Below are the code and all the weights of a small trained network. Each question names an input and a target symbol and asks about switching units off, where a switched-off unit gives its printed mean instead of its output.

import numpy as np


def w(rows, s, z=0):
    codes = np.array(rows[::2]) - 128.0
    scale = np.full(codes.shape[1], s)
    scale[-1] = z or s
    return codes * scale


def norm(h):
    return h / np.sqrt((h * h).mean(-1, keepdims=True) + 1e-5)


def f(y):
    return np.maximum(y, 0)


def softmax(a):
    e = np.exp(a - a.max(-1, keepdims=True))
    return e / e.sum(-1, keepdims=True)


def log_softmax(a):
    a = a - a.max(-1, keepdims=True)
    return a - np.log(np.exp(a).sum(-1, keepdims=True))


def net(x, mask):
    ids = ['ΘΛΨγδεζημξτω'.index(c) for c in x.split()]
    T = len(ids)
    res = E[ids] + P[:T]
    u = 0
    for l in range(2):
        q, k, v = (norm(res) @ M[l].T for M in (Q, K, V))
        z = softmax(np.where(np.tri(T) > 0, q @ k.T / 4**0.5, -1e9)) @ v
        res = res + np.where(mask[u], z, O[l][:, -1]) @ O[l][:, :-1]
        u += 1
        y = f(norm(res) @ A[l][:, :-1].T + A[l][:, -1])
        res = res + np.where(mask[u : u + 12], y, B[l][:, -1]) @ B[l][:, :-1]
        u += 12
    return log_softmax(norm(res)[-1] @ U[:, :-1].T + U[:, -1])


Q, K, V, O, A, B = {}, {}, {}, {}, {}, {}
E = w([
[145,138,190,141,144],'Θ',
[154,89,114,82,154],'Λ',
[88,123,94,100,148],'Ψ',
[109,141,98,230,145],'γ',
[193,143,126,129,105],'δ',
[101,143,145,96,164],'ε',
[142,60,163,148,114],'ζ',
[94,121,153,118,72],'η',
[132,108,155,65,109],'μ',
[177,71,98,177,99],'ξ',
[79,139,2,194,212],'τ',
[75,146,122,127,105],'ω',
],0.042)
P = w([
[111,147,175,173,254],'0',
[141,231,137,124,204],'1',
[137,198,110,106,168],'2',
[118,171,102,92,142],'3',
[104,140,89,83,124],'4',
[85,104,75,75,102],'5',
[83,75,65,71,90],'6',
],0.0094)
Q[0] = w([
[143,151,196,95,130],'L0H0',
[105,143,114,10,142],'L0H0',
[108,124,107,188,154],'L0H0',
[95,168,127,73,85],'L0H0',
],0.011)
K[0] = w([
[142,228,225,50,144],'L0H0',
[88,168,3,45,19],'L0H0',
[59,33,163,122,129],'L0H0',
[101,211,40,129,52],'L0H0',
],0.0049)
V[0] = w([
[176,102,209,128,175],'L0H0',
[106,211,192,155,87],'L0H0',
[35,3,199,158,172],'L0H0',
[143,101,104,216,99],'L0H0',
],0.0059)
O[0] = w([
[178,147,170,78,133,154],'L0H0',
[61,130,173,152,79,140],'L0H0',
[163,255,97,119,101,2],'L0H0',
[134,95,94,129,82,78],'L0H0',
],0.0085,0.0038)
A[0] = w([
[151,110,149,255,180,132],'L0N0',
[115,156,217,108,102,14],'L0N1',
[145,209,67,109,111,92],'L0N2',
[170,190,144,135,117,28],'L0N3',
[82,152,130,213,188,165],'L0N4',
[128,105,131,139,185,125],'L0N5',
[162,193,78,155,117,49],'L0N6',
[158,181,166,143,106,86],'L0N7',
[111,67,188,152,162,118],'L0N8',
[167,214,83,180,128,2],'L0N9',
[127,182,35,207,137,125],'L0N10',
[127,132,40,142,69,183],'L0N11',
],0.016,0.0063)
B[0] = w([
[2,6,180,153,119,223],'L0N0',
[195,172,123,112,86,178],'L0N1',
[117,117,163,94,152,180],'L0N2',
[131,91,156,157,158,175],'L0N3',
[193,190,90,141,71,224],'L0N4',
[85,143,118,106,140,175],'L0N5',
[80,63,221,191,167,171],'L0N6',
[163,111,152,151,165,189],'L0N7',
[175,193,170,168,180,186],'L0N8',
[3,73,137,149,47,167],'L0N9',
[73,53,53,138,92,215],'L0N10',
[131,108,189,179,158,253],'L0N11',
],0.013,0.0054)
Q[1] = w([
[50,181,162,184,25],'L1H0',
[128,86,182,8,88],'L1H0',
[199,146,144,147,33],'L1H0',
[126,237,184,66,178],'L1H0',
],0.015)
K[1] = w([
[111,181,121,159,19],'L1H0',
[132,115,212,16,105],'L1H0',
[184,94,197,159,89],'L1H0',
[176,247,150,126,163],'L1H0',
],0.016)
V[1] = w([
[38,40,135,171,74],'L1H0',
[107,73,246,140,191],'L1H0',
[60,49,96,28,121],'L1H0',
[98,111,86,140,254],'L1H0',
],0.0073)
O[1] = w([
[213,183,136,27,181,189],'L1H0',
[142,210,2,155,50,254],'L1H0',
[154,240,170,214,135,159],'L1H0',
[125,151,187,103,28,133],'L1H0',
],0.0077,0.0058)
A[1] = w([
[159,158,134,185,8,66],'L1N0',
[28,47,95,89,105,108],'L1N1',
[91,172,8,84,54,40],'L1N2',
[58,18,249,134,193,61],'L1N3',
[150,134,25,88,66,52],'L1N4',
[164,137,114,168,155,40],'L1N5',
[176,117,108,99,168,139],'L1N6',
[97,160,135,140,54,59],'L1N7',
[105,177,68,190,74,2],'L1N8',
[133,45,148,83,109,58],'L1N9',
[71,54,87,81,77,76],'L1N10',
[150,135,174,220,150,46],'L1N11',
],0.015,0.0069)
B[1] = w([
[111,89,58,89,82,208],'L1N0',
[213,140,154,73,92,208],'L1N1',
[207,94,98,150,176,167],'L1N2',
[197,200,233,115,216,254],'L1N3',
[71,238,136,110,113,158],'L1N4',
[157,110,159,149,126,145],'L1N5',
[60,87,124,130,120,189],'L1N6',
[147,184,99,135,118,158],'L1N7',
[184,131,205,254,87,146],'L1N8',
[158,156,151,164,170,167],'L1N9',
[127,195,144,101,161,165],'L1N10',
[160,92,154,117,185,202],'L1N11',
],0.014,0.0072)
U = w([
[153,101,199,209,222,152],'Θ',
[201,3,109,121,107,116],'Λ',
[138,148,61,115,17,192],'Ψ',
[57,62,103,88,190,181],'γ',
[49,222,118,163,141,179],'δ',
[125,118,117,141,117,110],'ε',
[90,112,179,201,53,209],'ζ',
[109,119,49,198,175,255],'η',
[134,121,109,148,121,95],'μ',
[193,123,10,70,230,14],'ξ',
[230,198,101,240,72,2],'τ',
[106,88,228,49,32,43],'ω',
],0.016,0.0058)

Each question gives the input, a string of symbols that net reads in full, and the target symbol t.
The units are the heads (4 rows each of Q, K, V and O) and the neurons (one row each of A and B). Each row of codes is followed by its name. A weight is (code - 128) times the scale printed after its matrix; where a second scale follows, it is the last column's (O, A, B and U).
mask holds one flag per unit, layer by layer, with each layer's heads first. A switched-off unit (its flag False) gives its mean, the last column of its rows in O or B, instead of its output. The means were averaged over made-up inputs and are rounded, as every weight is.
A unit's drop is (log p(t) with every unit on - log p(t) with that unit switched off) / (log p(t) with every unit on - log p(t) with every unit switched off).
The circuit of an input: a set's keep is (log p(t) with only the set's units on - log p(t) with every unit switched off) / (log p(t) with every unit on - log p(t) with every unit switched off). Starting from the 12 units with the biggest drops (on a tie, the unit counted first), units are removed one at a time, each time the one whose removal leaves the highest keep (on an exact tie, the one counted first), for as long as the keep stays at least 0.8.
circuit, biggest first: the units of the circuit, biggest drop first
most important unit: the unit with the biggest drop
k most important neurons: the k neurons with the biggest drops, biggest first
top k neurons in layer l: the k neurons of layer l with the biggest drops, biggest first
drop when u is switched off: that unit's drop, to one decimal
input μ δ ε δ Λ, target γ: top 3 neurons in layer 1 : [L1N6, L1N3, L1N1]
input ζ ζ δ Λ δ Λ, target Θ: circuit, biggest first : [L1N9]
input Ψ ξ ξ ζ δ, target Θ: circuit, biggest first : [L0N6, L0N4]
input δ μ ω ζ ξ, target Θ: circuit, biggest first : [L1N3, L0N0]
input δ Ψ δ δ Ψ, target Θ: circuit, biggest first : [L1N3, L0N11]
input μ Θ ω μ ζ Ψ Θ, target Λ: circuit, biggest first : [L0N1, L1H0, L1N0]
input μ μ ζ ξ, target Θ: 3 most important neurons : [L1N3, L0N11, L0N6]
input μ δ Ψ δ ω δ Ψ, target Θ: circuit, biggest first : [L0N11, L1N3]
input μ δ δ ε ζ δ μ, target Θ: 2 most important neurons : [L0N4, L1N9]
input δ δ ζ Ψ Ψ, target ξ: 4 most important neurons : [L1N2, L1N3, L0N10, L0N0]
input Ψ ω δ μ ω, target Θ: 3 most important neurons : [L0N4, L1N3, L0N11]
input δ Ψ ζ ζ, target Λ: top 2 neurons in layer 1 : [L1N11, L1N0]
input μ ε η ε Θ ω Θ, target Λ: top 3 neurons in layer 0 : [L0N1, L0N11, L0N6]
input ε ε δ δ δ Λ, target γ: 3 most important neurons : [L0N0, L1N6, L1N3]
input ζ μ ε ζ, target Λ: 2 most important neurons : [L0N8, L0N10]
input ζ δ μ μ δ δ ω, target τ: most important neuron : [L0N11]
input Ψ ξ Ψ δ ε, target δ: 2 most important neurons : [L0N10, L1N3]
input δ δ μ Λ δ Λ, target Θ: 4 most important neurons : [L1N9, L1N0, L0N4, L0N1]
input δ μ δ Λ ε μ, target Θ: top 2 neurons in layer 1 : [L1N9, L1N0]
input δ ε δ Ψ, target ξ: most important unit : L1N2
input μ τ ω ε γ, target ζ: 3 most important neurons : [L0N0, L0N4, L0N10]
input δ ω μ δ ξ δ, target Ψ: 2 most important neurons : [L0N0, L1N4]
input Λ η δ ε δ, target Λ: 3 most important neurons : [L0N0, L1N3, L1N0]
input δ δ δ μ τ μ ε, target δ: drop when L1H0 is switched off : 0.3
input μ η δ ε δ η, target Θ: drop when L0H0 is switched off : 0.1
